Here is a tiny trained network, its code and every weight. The questions are about switching its units off for an input and a class, where a switched-off unit gives its printed mean instead of its output.

import numpy as np


def w(rows, s, z=0):
    codes = np.array(rows[::2]) - 128.0
    scale = np.full(codes.shape[1], s)
    scale[-1] = z or s
    return codes * scale


def f(y):
    return np.maximum(y, 0)


def log_softmax(a):
    a = a - a.max(-1, keepdims=True)
    return a - np.log(np.exp(a).sum(-1, keepdims=True))


def net(x, mask):
    res = np.array(x, float).reshape(1, 7) / 4 @ E
    y = f(res @ A[0][:, :-1].T + A[0][:, -1])
    res = res + np.where(mask, y, B[0][:, -1]) @ B[0][:, :-1]
    return log_softmax(res[-1] @ U[:, :-1].T + U[:, -1])


A, B = {}, {}
E = w([
[192,43,2,98,128,90],'x0',
[166,77,208,62,127,68],'x1',
[133,51,128,151,134,109],'x2',
[183,254,62,119,164,58],'x3',
[68,199,35,60,87,137],'x4',
[6,105,169,126,130,47],'x5',
[201,123,159,153,13,100],'x6',
],0.0081)
A[0] = w([
[62,166,5,67,99,167,169],'N0',
[163,112,170,129,9,88,26],'N1',
[155,37,133,87,120,196,171],'N2',
[131,28,122,146,159,150,250],'N3',
[213,156,101,50,166,54,232],'N4',
[74,141,178,132,172,110,72],'N5',
],0.011,0.0021)
B[0] = w([
[173,142,106,53,204,44,255],'N0',
[92,193,134,175,71,90,224],'N1',
[225,158,103,27,130,1,210],'N2',
[144,163,118,85,114,66,215],'N3',
[126,123,137,35,230,234,238],'N4',
[94,68,152,157,120,162,203],'N5',
],0.0099,0.01)
U = w([
[134,61,34,175,47,83,83],'0',
[39,117,163,9,110,99,174],'1',
[121,115,189,181,91,212,77],'2',
[20,146,131,238,91,98,173],'3',
[177,97,23,15,211,87,124],'4',
[81,102,221,122,211,254,214],'5',
[233,154,167,164,69,124,132],'6',
[95,61,47,241,129,196,3],'7',
],0.0077,0.0053)

Each question gives the input, the list of numbers given to net, and the class t.
The units are the neurons (one row each of A and B). Each row of codes is followed by its name. A weight is (code - 128) times the scale printed after its matrix; where a second scale follows, it is the last column's (A, B and U).
mask holds one flag per neuron, in row order. A switched-off neuron (its flag False) gives its mean, the last column of its row in B, instead of its output. The means were averaged over made-up inputs and are rounded, as every weight is.
A unit's drop is (log p(t) with every unit on - log p(t) with that unit switched off) / (log p(t) with every unit on - log p(t) with every unit switched off).
The circuit of an input: a set's keep is (log p(t) with only the set's units on - log p(t) with every unit switched off) / (log p(t) with every unit on - log p(t) with every unit switched off). Starting from all 6 units, units are removed one at a time, each time the one whose removal leaves the highest keep (on an exact tie, the one counted first), for as long as the keep stays at least 0.8.
circuit, biggest first: the units of the circuit, biggest drop first
k most important neurons: the k neurons with the biggest drops, biggest first
drop of u: that unit's drop, to one decimal
input [-1,-5,6,-4,1,6,3], class 3: circuit, biggest first -> N4, N0
input [-1,-5,0,4,-2,-7,4], class 5: circuit, biggest first -> N2, N0, N3
input [-7,-2,-1,-7,-5,-4,-8], class 1: circuit, biggest first -> N2
input [8,2,0,-1,0,6,6], class 1: 2 most important neurons -> N1, N0
input [0,1,-7,-7,1,-8,4], class 6: 2 most important neurons -> N0, N4
input [-2,-5,-8,-4,-7,2,2], class 3: 3 most important neurons -> N4, N0, N2
input [-5,-1,-5,0,-2,0,2], class 3: circuit, biggest first -> N4, N2
input [-4,8,4,4,-2,-5,-5], class 5: circuit, biggest first -> N0, N2
input [-4,-6,7,-6,7,2,-1], class 4: 2 most important neurons -> N0, N1
input [3,4,-7,2,-5,5,2], class 5: circuit, biggest first -> N2, N0, N4
input [2,2,5,-7,2,-1,5], class 0: 2 most important neurons -> N4, N0
input [-8,1,2,1,0,7,-2], class 5: circuit, biggest first -> N5, N2
input [-1,0,4,1,-5,1,-2], class 5: 2 most important neurons -> N0, N2
input [1,-6,-6,-3,-2,5,-2], class 3: circuit, biggest first -> N4
input [-5,-1,-7,2,1,2,0], class 5: 4 most important neurons -> N2, N1, N3, N5
input [-5,0,6,-7,-1,-6,0], class 4: 2 most important neurons -> N2, N3
input [8,-5,0,1,-5,7,7], class 0: 2 most important neurons -> N0, N4
input [-7,-3,-3,-5,-3,-1,8], class 3: 3 most important neurons -> N1, N4, N0
input [-3,2,1,1,-1,2,4], class 3: drop of N2 -> 0.1
input [5,0,-6,1,-4,6,8], class 6: drop of N5 -> 0.3
input [2,4,-4,6,-6,-2,5], class 5: drop of N0 -> 0.2
input [-4,2,4,-7,-5,-4,-6], class 4: circuit, biggest first -> N2
